[  15   72   82  131    9 -146   29  -23   73  116  -43  116 -126  -53
   26  206 -121  -75  -18   34   58  -69   39 -244 -227   -7    2   95
   14  -19 -120  -25  -21   66   24  158   -7   56  155] : nas
[ 156  136   79  -83 -148 -264 -154  303  -38 -143 -105 -292  173   81
  -54 -256  130  -34  -10  157   35  107 -108  -98 -321  -74 -134 -147
  114   36   47 -308  -34   -6  158  344  -64 -106  -61] : tupa
[ 175  106   56   67  -54   25  -55  233  -48  -91  -90 -218  158   23
 -187  -95  -49  119  -57  208   26  152    5   81  -95  -66  -85 -147
   83 -102  114 -188  -68   62   30  124  -62 -116  -75] : tupa
[  -5   64  145  304   88 -412 -247  449  -98 -140  -67 -324  121  170
 -186   78 -228  329  -23  344  139  240  -81  -77 -164   81 -106  -64
    5  226  285 -374  183 -220 -236   87 -149  -18  171] : nas
[ 163   66  154   50  -39 -109   16 -112  227  265   13   31  -13   24
  -84   71 -505  -55  -20  136   35    7 -154 -108 -162 -142  109  195
  111    7 -457   44 -142   -8   72  270  -63  -37 -126] : Bope
[ 101    8  -21   85  -15  -39  -59  315  -52   30  -91  -26   -8  -33
   35   22 -254   48  -57   37  109  112  -42  -68 -124   71   50 -141
  -74 -140  389 -208  -26  134   41  -47   18    6  -28] : Fura
[ -40  137  163   -2  -28  -69  -61  115   23   71   -8   61 -162  -50
  -34   23  169  112  -91 -209   90   17 -146 -126  148   -3  142  -36
   23  -73    1  -28   41  -39 -130    4  -45   22  -31] : geso
[-110  183 -117  213  -86   19  112  -74   51  -51   60  259  -73 -137
   90  449 -309 -346   73  -29  -49  -80  143 -253 -494  -29  112  190
    2 -187 -145  -55 -159 -192  144  519  -78   88  257] : vizit
[-158  -45  -36   87 -186  -21   25  193   55   82  -85   52   35   99
  -15  -78 -288 -186   -8   22   64   78    9  -53  171   97   81   62
   -2 -306  469 -193  -64   23  -25 -229 -107   11   16] : fam
[ -75  -91   -6  -52  201  185  -73   42 -116 -240 -230   62 -152 -176
 -148  -44  366  260    4 -122   57   12 -106 -126 -201  -65   32 -136
  208  323  475   27   97  155  -74 -327   55  209   57] : geso
[ -29 -101   46 -123  116  250  -46 -122 -131 -151  -70  167   18   14
   86  -36  268   51 -107  111  -60  -58  146   28  -41   41 -197  -28
   61  316 -137    1   58  139  -14  -59  102  164  229] : tav
[-103  108  181  281 -172  165   45  219   20  164   33   32   79  -65
 -232 -176 -431   21  -59  -89  161   73 -173  -29  388    9  425  116
 -109 -126   55  111   22 -202 -126  -80  -77  -14 -324] : far
[ -18  227   92  355 -475  -78  -65  401  -33  -59 -178 -231  -75   51
 -162 -103  -76  146 -194   14  122  300 -182   30   46 -111  240 -215
  170 -253  263  -32  101 -132  -94  543 -151 -350   11] : geso
[  28 -153   78  175 -363 -305  158  159  252   40 -135 -325  159   46
  -20 -140  111  134 -100  315  -54  199 -145   52 -483  -13  -38  -73
  140   59   93   82  -53  246  -41  419 -137 -469 -240] : dupu
[-294 -117  196   32 -281  -85 -113  284  -41  -38  -78  131  -57  139
  264  281   59  -18  -14  -50 -143  -46 -127 -322    4   88  251  137
 -198 -217  693 -355   80 -274 -192 -357  114   96  -62] : Bope
[-110   22  -61    2  253   36 -154  -38 -279  -14 -224  -57 -141   54
 -153  -47   -3  273  -68   92  155   12   -8 -165  -58   23 -174 -146
  -44  227 -141   57   83  156   99  -53  -24  153  346] : Bope
[  69  133   32  240  -34   66   35  -23   78  285 -111  111  -40   40
 -199   65 -340  -18  -54  128  -17  -75 -103 -220 -195   20   87  110
   51    7 -466  -27  -98  181  106  343 -163   75  -56] : fam
[ -69  304 -141  405 -186  223 -118 -139  -20   77 -299    2  153  -64
 -360  340 -570 -149  124  171  -60  -23   31 -187 -260 -130  253  233
  192 -181   -7  -30  -78 -134  169  150 -202   81  196] : far
[  -8  -38  -17   29  210  107   36 -221 -150   25 -157   47  -69   83
 -125 -103  296   72  119  122   49   28   13  -71  -29  -18   -5   -5
  -40   52   43  109  -47  293  -37 -173   13  164   71] : fam
[-287   59  115  -41  -20  -49  -82  -48  -95    2   22  105  -30   48
   11  -41  184  116  -15 -167 -133  -72  -93  -83  129   36  104  -12
  -48 -269   66 -151  -36 -162  -65  -17   48   69 -280] : dupu
[ 144   30  179  166 -224  -61  121  288  120   35  -91  -58   95   41
  -33   35   -2   52  124  176    1   65 -140   69 -109  115  144   14
   50 -239  148 -204  -18   -6 -149  198    4 -127 -430] : geso
[-129  179  212 -119    1 -153 -172   -5  -27   53   34  168  -72   40
   10  -99   71  -25 -157 -246   59   27   -2 -216  145  -18  150   41
  -21 -102    3  -49    4 -122  -64 -237  -19   72 -240] : nas
[ 106  179   90  325  -74   77  186  -35   71  184    2  230  -62  -67
  -66  346  -46 -180  -15   92   -7 -130   49  -82  -64  -44   33  198
   86   46 -101  -23  -38   81  -15  256  -68   71  275] : nas
[  22   50  110  156 -209  -67  122  217 -101  -58  -28 -225   51  156
 -146 -160  115  134   39  204  100   98   37   28  -18   33  -20 -162
   46 -203    6 -136 -136   84  -65  378   -2 -360 -117] : vizit
[ -96  -12   35   -6  126   62  -21  -12  -80 -145 -146   47  -80  -81
 -267 -147  215   37  -46  -92  134    9  -80  -56 -274  -14   26 -141
  194  124   92   25   47  145   67  -58    6  134  119] : mul
[  12    4  175 -197 -115   70  -26  128  104   89   77   63 -103  -93
   52  173  289 -191  -72 -334  -29  -73  -93 -150  273  -31  222   48
   47 -147  474 -233  130 -102 -203 -302  123  247  -59] : tav
[ -38  250  110   50 -127  -62  222   25   18   76  -32  218  -20 -105
  -44  231 -120 -133   41  124   91  -63   50  -79 -172 -110  -12  269
   94 -176 -106  160  -84  -36   41   90 -108  -12   12] : mul
[ -88   29   80  246 -153  -66   83   61    3  230 -104   26   15   23
  -70  100 -356   25  -85  158   40  -93 -123 -141 -303    1  149  105
   27  141  -29  145   79   10   87  117  -64  -47    8] : tav
[  -3    0   -2  240  -56   28  -27  119   38  -78   87  -39  112   98
   -9 -188  -93  116   70   90   28  -42   92   93   23  153  241 -161
  -39  -19  -96 -281  -97  133 -141  573   96 -151 -111] : mul
[ 103   21  184   61 -216   76   70  322  -79   27  -42 -103  -36   42
   -7   62  113  186  -15  123  -16   80  -73 -140  153   55   48 -151
  -12 -209  238 -315   18  102  -81   24   55  -67   13] : geso
[  85   84  -42  564 -178   60  165  140  241   70 -142   12  -62   16
 -128  154 -345  -85   74  178   14  -75   80    4 -405   96   -1   55
   57  -77 -212  -26  -11 -149   92  585 -124 -113   90] : far
[   4  -54  201  310 -523  155  495  197  -32  422 -182  -85   94  171
  -15 -148   39   19  293  424  -67   -1  -41  -19   97  200   55   50
 -252 -373  218   11  -46  166  -25  413   28 -142 -760] : Bope
[ 118  194   50 -110   70  110   96 -266  149  244 -104  -32 -244  -78
 -217  527 -199 -268 -166   67  108 -194  -25 -411 -460  -37   63   -1
  204 -332 -421 -141  -85   10   67  129  -69  185  313] : fam
[ 317  401  112  242   22 -535  172   38  174  -93  -17  -80 -133  -10
  -84  202  261  -69  207  351  253   79 -150 -114 -500 -177  -32    8
  284   58 -492  155  195 -169  -41  444 -326   58  321] : nas
[ 115  254   55   29   79  -23  -47  -25    8  304   -7  325  -20   -5
  -76  326 -554 -174  -64  -10   74 -131    4  -77  -42  -25  165  316
  -49 -107 -462   -9 -144  224  142  -11   -9  176  190] : dupu
[-131  -76   69  108   75  180   98 -168   27  -62  -70  304 -188 -249
  -89  253  120   61   15  -13 -116 -189 -211  -16 -355  -36    9    1
  -82   88 -180  208 -145   98   35   50   35  165    9] : fam
[ 177  252  121  165   57  -35   84  -37  106  101  -35  282  -29 -127
 -262  186 -273 -193  -39  170  120  -55  -40 -124 -358 -192   41  151
  150  147 -294   67  123  -90  181  219  -97  258  -61] : fam
[  34    2 -273  -80  170  176  476 -151 -163  -86 -220 -116  -31 -160
  -69  240  306  192    6  442  -29   50 -152  268  207 -105 -433 -107
 -170  -40  395  220 -199   89  105 -104 -119  -76  -82] : tupa
[-240  236  -82  -82  327  -42 -123 -272  -85 -215  -14 -290  142 -275
 -283 -353 -466   40 -258 -142  224  227  -96  172  123  -78  -11 -152
   56   96    4  301 -104 -226  158 -160  -97  -56  147] : tav
[-137   58   46  271 -322 -140   17  -86   23  166 -117  209   50 -281
 -204  505 -132  101  159  104   -1   29 -232 -322 -495  -14  254    5
   -7  345 -344  166   62  -26  178  608 -145  -17 -179] : tupa
[-165  -28   84  -53   13 -107  -31 -170  -69   48   22  -70   49   24
  -49  -35  301   74 -173   14  -78    2 -121  -50 -176  -90   27  118
  109  224 -154  172   58  181  -85   70  -59  -15  168] : far
[-136 -107   -4  -23  246   -4  -93 -169  -81   76 -262  217 -256  -54
 -121 -114  521  264 -225 -117    1 -119   38 -150 -316  -89 -200 -157
   73  226  -62  277  182  413  168 -125   41  190  148] : mul
[-103 -244  -10 -217  379  175 -116 -295 -290   21 -207 -201   85  -13
 -300 -185  -61  223    9  100   73  -41   -4 -171 -164   46 -105 -224
  241    5  -95  -33  -70  197  159 -353  201  135   52] : vizit
[-143  117  145  -49  -60 -119 -157  -16   22  146   74  191  -20   85
  161   10    5  -38 -141 -243   25    1   73 -219  337   48  210   99
  -38  -97  119 -126    6  -86 -120 -239    8    2  -46] : tav
[ -27  193  256  189   -2  -71 -135 -140  126  223  -28  188 -100    9
 -258  -81   70  -91   20 -197  121  -16  -13 -209  128  -27  244  -11
   76 -217   82  -98  170  -51  -36 -213  -40  237 -153] : far
[  -6   76 -129  195  225 -145 -150  120 -187   61 -222 -222   60  130
  -43  -25 -189  293  -72  266  122   94  122 -140  -74   35  -93  -98
 -166    5  349 -189  -34  229   22   83   -8  -65  122] : tav
[  -2   55  280 -371 -191  243   88 -123  153  166   93  148   21  -73
  111 -106  391 -248  -84 -207  -20  -63 -120 -102  422 -149  217  157
   61  -53  173  -56 -134  -93 -143 -122   82  144 -261] : vizit
[ -15  328  180   88 -156  -76   63  222  -51  177  -80  324  -33  -96
  -65  354 -387 -119 -132   43   43  -93 -159 -394 -214   28  137  243
   -6   34 -206 -162 -100  -28  157  174 -101  112  -49] : mul
[-107   97   45  250 -126  -54  115   34   62  333  120  379  -14  -86
  229  101 -301  -48   72  336  -23 -439  141  -96  -22  278 -495   85
 -444  -42 -899   36 -134  349  107  481 -255   29  137] : dupu
[  58  116 -153   60   70 -135 -278  354 -444 -286  110  -95 -147   11
   85  103   13  172 -289 -114 -229   91  -45 -234 -335 -115 -178 -349
   17  234   83 -165    4 -214  142  100  -74  -14  237] : Fura
[  63   64  -45  252  -86 -124   -6  260 -156   38 -167 -132   -4   42
  -55   33   15   16   78   82   92   29  -47 -111 -186   98   52 -155
   -5  -95  434 -147  -42  147  -30   87  -11  -95  -35] : vizit
[  36  -32    1  132  210  -55  -25 -181  -82   78 -163  -39  -98   57
 -359  -89   30  214  -81  117   92  138  -51  -54 -136  -87  -55 -157
   69  301  -14  131  173  220  170  -98  -46   72  118] : geso
[-135    1  301  282 -382  -55  -64   68   50   31  -35  167 -130   63
  156   -7  346   90  -23 -135 -217   10 -102 -257 -248  -46  118  -36
   60 -179  -49   22  148 -370  -30  296   12  -87 -237] : mul
[-100   51  -11   97  131 -105 -131 -211  -18  -22 -287   72 -136  101
 -141  -70  203  176  -23  106  121   49  105 -182 -336  -79  -45  -27
   64  131   35  105  148  250   46   14  -53   39   78] : Fura
[ 186  252   25  273   14  124   38 -252 -178   41  -41 -126 -199  153
 -426  -36 -186   -9   36   38  225  295 -234   69  496 -163  284 -183
  135   63   64   -1   28   -5  -10   19  -58   25  414] : dupu
[ 102  206  144  234 -107  -16   97  174   85  206  -31  105   22 -121
 -174  241 -474 -107    6  131   57  -72  -68  -36 -378  -89  134  165
  116 -116 -122   -5   -4  -27   89  376  -49  130  -26] : tupa
[ -15  -65   79   93 -307 -167   55   30  111   95 -132 -150  -23  130
  -61   58   55   -2  184  197    9  113  -78  -95   -6  -31  172  -49
 -116 -242  387 -109   39  -38  -86   59    7 -120 -311] : Fura
[ 199  213  143  280   12 -275  -55  -16   46  317   37  216  -28  126
   -9   -1 -163  -40 -122  103    7    2    9 -135 -118 -104 -108  168
  100  179 -459   16   35  115  129  383 -118  -22   89] : fam
[ 268  124  -68   73   17   40  -42  373  -82  158 -137 -199  128  -72
 -182   30 -397   95   27  190  254  140  -42   33  -63   13  -19  -88
   12 -102  261 -219  -39  258   64  156  -82  -13   -7] : geso
[  51   -4   80   34   -1  -91  125   27  -62  142   97  159   30  -75
   27  233 -138 -231   64  170   14  -20  -96 -196 -172  -39  -52  263
  -28  174 -517  109  -25  -91   54  321 -107  168  207] : geso
[ 200  -58  123 -183  285  182  275 -126  125  -29  288   56   66  -65
   76  -65  -67  200 -174  297 -139   61  274  448 -191 -168 -459  157
 -254  767 -226  450  257   91  195 -183   68  249  218] : tav
[ 182   94   37  -57  242  203  102 -372 -181  145  -30  107 -148  107
 -145  150  323  127 -113  127   52   23  109 -129   18 -131 -289   51
   94  481 -313   71  125  248  116  127   11  107  326] : vizit
[   3   91  254 -189  -98  -81  101 -163   66  188   65  139 -284  -79
   11  289  639  113 -166 -200 -157  -61 -250 -305   52  -51  107  -20
 -173  232 -191  111   99   51 -103  -32  -10  126 -310] : nas
[ 123   21   82  112 -128  -92  109  240  -13  -11  -23 -252   70   74
  -32 -126   99  134  -69  209   77  132  -87  -87 -132  -15  -18 -129
   95  -63  110 -153  -81   74  -90  322  -86 -278 -171] : tav
[ -34   92  -97   12  299   73   11 -105 -300   -8  -86  -86   -2  -10
 -271 -178  160  136 -176 -103  192   99   42   71  143  -62   28  -95
  170  451  347  132   51  253   14 -182   50   -5  232] : Fura
[ -84   99  172  -81   48   91  -83  -68   33  206  -21  232 -178   45
  -99  -40  252   -1 -106 -311   38  -56   -3  -94  220 -107   49   98
   24 -229   -5   53  132  -80  -38 -231  -23  205 -203] : Bope
[-120   52  152   28 -237  -37 -206  193   -7   34   41  156   74  -55
   68  -20  -87  -94 -146 -291  -85  -27 -151  -87   64  104  325  -73
   76  -91   85 -165   34 -197  -61  -71   48   44 -245] : dupu
[ 202   18   66  313   37 -107   69   22 -149   12   16  -35 -136  246
 -203  166  166  131   48  222   43  170   58 -114 -147  -38  -39 -145
   56 -200 -197 -190  -71   51  -72  366  -60 -228   26] : geso
[ -38   55  131  300 -207  -74  103   64   32  143  237  169  -28  -88
  202   73   39   99  -65 -116  -60   11  -63 -166  188   39   20   53
   76  291 -138   31  -16 -160  -95  311 -117 -210   71] : far
[-119  -93  -31 -109  135  242  -61 -126 -145  -90 -198  -68 -103   30
  -52 -129  238  229 -158  105  -95   74  -38  -36   80  -85 -301  -95
    9  339  -61  134 -174   14   70 -122  -94   86  347] : nas
[ 207    0   13  157 -194   -9   59  261  -80  -17  -93 -372  161   11
 -254 -109   47  151 -192  240   52  113 -126  140 -155  -79 -131 -280
   82  126  388  -57  109  218   93   12  -53 -335  -69] : vizit
[  64   67  -77  129   48  133 -110   57 -248   21  -21  150  -33  -22
  -57   44   14   -2  -43 -135  169    4   -2  123  268  182  -15 -100
   45  401 -198    9  231  158   -8  132   14   86  400] : geso
[ 154  234    1   80  -29   32   69  136  -86 -128 -240 -395  246 -120
 -362 -158 -165  102  -29  393  253  102 -104  -18 -242   42 -188 -202
   91  -98  -81   20  -72  141  104 -100 -254 -261  -67] : mul
[  87 -101   49  254 -194   11   88  316  -83  -14  -50 -111  -43   83
 -167  -62  125   59   48  147   10   46  -17  -66 -201   54  -55 -274
   30 -170   53 -164   11  117   35  241  -43 -109  -45] : Bope
[-103   15  173 -108 -108  -66  -97   55   91  118   39  127  -61   69
   60    2   -6   -4 -210 -149   33  -74  118 -144   76   52  147   30
  -57  -67   12  -98   79  -59  -82 -112  102  -21 -227] : far
[ 130   51   19  220 -228  -37  138  261  -41  -19 -199 -202  -22   62
 -114  -78  179  150  -30  235  110  120 -126  -18 -111    3  -90 -176
   12  -40  304 -113    1  177   34  223  -83 -273  -82] : far
[-180  -94  439  -10 -335   91  105  163  153  151  259   20   -9   88
  -31   41  132  178  -34 -117 -239   61  -77 -429  304  120  269  107
  -40 -243 -207 -286   57 -241 -332   17  -42    2 -562] : tav
[  94   37    3  241 -187   15   26  259  -67   72 -127 -114  -41   10
 -214  159    0   81 -104  139  -51   53  -20  -85  -50   -7  -51 -155
  -41  -50  140 -155  -27  147   42  211  -74 -139   49] : geso
[  54  129    0   53  330  115 -196  -73 -207  115 -240 -239   88  -12
 -361 -103 -299  221 -177  139  224   87  -19 -185    0  -17  108  -72
   28  262 -207   87   26  226   38 -152  -18  123  212] : Bope
[ 176  159 -101  254  -49  -45   94  309 -288 -216   -2  -61 -160  186
   75   -7 -208  157  -25  252   63   82  216 -159 -155  -79 -168 -177
  119 -213   26 -225   13  -80   70  431    3 -272   82] : geso
[ 196  148  106   48 -103   33  -82 -176  258 -220 -119  186 -208  -11
   28  176 -109  222 -254  158  -96  130  130 -160 -768 -545  -28  149
  372  -68 -357  204   -3  -92   98  486  -62 -300 -197] : geso
[ 154  161  -74  225  -33  239  197  188  -46  -25  -59  230  -42 -152
  202  203  -94   80   -5  188    6 -235   33 -160 -354 -197 -140  196
  -46  102 -211   56 -108   80  212  528  -22  -96  125] : Bope
